[[3, -1, -10, -5, -12, -22, -3, -43, -20, 17, -12, 11, -9, -35, -26, 33],
[-8, -15, -7, -28, -10, -18, 0, -47, -16, -1, -3, 11, 7, -24, -10, 35],
[5, 39, -2, -20, 44, -23, -9, -8, -36, -26, -11, 19, -24, -18, -19, 1],
[4, 34, -1, -14, 27, -23, 0, -3, -34, -30, -1, 18, -17, -19, -5, 6],
[-24, 38, 38, -6, -15, 15, 16, -37, -22, -21, -14, -20, -25, 36, 10, -4],
[-26, 35, 31, -4, -14, 15, 13, -40, -28, -22, -13, -19, -27, 32, 12, -5]]
:
[[5, 39, -2, -20, 44, -23, -9, -8, -36, -26, -11, 19, -24, -18, -19, 1],
[4, 34, -1, -14, 27, -23, 0, -3, -34, -30, -1, 18, -17, -19, -5, 6],
[3, -1, -10, -5, -12, -22, -3, -43, -20, 17, -12, 11, -9, -35, -26, 33],
[-8, -15, -7, -28, -10, -18, 0, -47, -16, -1, -3, 11, 7, -24, -10, 35],
[-24, 38, 38, -6, -15, 15, 16, -37, -22, -21, -14, -20, -25, 36, 10, -4],
[-26, 35, 31, -4, -14, 15, 13, -40, -28, -22, -13, -19, -27, 32, 12, -5]]

[[-27, 5, -15, -9, 22, 7, 11, 0, -43, -30, -14, 19, -14, -21, 22, -14],
[1, 32, -17, -33, -9, -15, 2, 25, 19, 8, -15, 13, -15, 9, 1, -16]]
:
[[1, 32, -17, -33, -9, -15, 2, 25, 19, 8, -15, 13, -15, 9, 1, -16],
[-27, 5, -15, -9, 22, 7, 11, 0, -43, -30, -14, 19, -14, -21, 22, -14]]

[[9, 9, -20, -2, -26, 8, 6, 1, 3, -1, -4, -11, -7],
[14, -9, 0, -18, 5, -17, -1, 2, -6, -8, -2, -2, -18],
[15, 13, -38, -6, -54, 12, 5, 6, 20, -6, -7, -22, -21],
[-3, 30, -11, 24, -19, 29, 20, 0, -3, 6, -6, -10, -13],
[12, 8, -25, -7, -32, 6, 5, 1, 4, -2, -5, -13, -7],
[8, 13, -23, 1, -33, 12, 6, 3, 11, -2, -5, -14, -14]]
:
[[15, 13, -38, -6, -54, 12, 5, 6, 20, -6, -7, -22, -21],
[14, -9, 0, -18, 5, -17, -1, 2, -6, -8, -2, -2, -18],
[12, 8, -25, -7, -32, 6, 5, 1, 4, -2, -5, -13, -7],
[9, 9, -20, -2, -26, 8, 6, 1, 3, -1, -4, -11, -7],
[8, 13, -23, 1, -33, 12, 6, 3, 11, -2, -5, -14, -14],
[-3, 30, -11, 24, -19, 29, 20, 0, -3, 6, -6, -10, -13]]

[[-27, -27, -34, -14, 16],
[2, 39, 0, -49, -9]]
:
[[2, 39, 0, -49, -9],
[-27, -27, -34, -14, 16]]

[[16, -5, -34, -37],
[21, 41, 22, -5],
[-17, 2, 16, 3]]
:
[[21, 41, 22, -5],
[16, -5, -34, -37],
[-17, 2, 16, 3]]

[[-17, -26, -29, -48, -52],
[24, -21, -4, -12, -50],
[14, -2, -24, 8, -11],
[-12, 3, -4, -7, -1],
[-22, 12, 5, -6, -8],
[13, -37, -34, 40, 9]]
:
[[24, -21, -4, -12, -50],
[14, -2, -24, 8, -11],
[13, -37, -34, 40, 9],
[-12, 3, -4, -7, -1],
[-17, -26, -29, -48, -52],
[-22, 12, 5, -6, -8]]

[[-21, 2, -14, 3, -3, -13, -6, -4],
[23, -37, 31, -41, 10, 17, -16, -36],
[-43, -25, -10, -20, 31, -29, -8, -45],
[-35, 13, -49, 31, -13, -30, 20, 29],
[-17, -3, 6, -5, -12, 7, -32, -19],
[25, -13, -12, -10, -40, 4, -1, 17]]
:
[[25, -13, -12, -10, -40, 4, -1, 17],
[23, -37, 31, -41, 10, 17, -16, -36],
[-17, -3, 6, -5, -12, 7, -32, -19],
[-21, 2, -14, 3, -3, -13, -6, -4],
[-35, 13, -49, 31, -13, -30, 20, 29],
[-43, -25, -10, -20, 31, -29, -8, -45]]
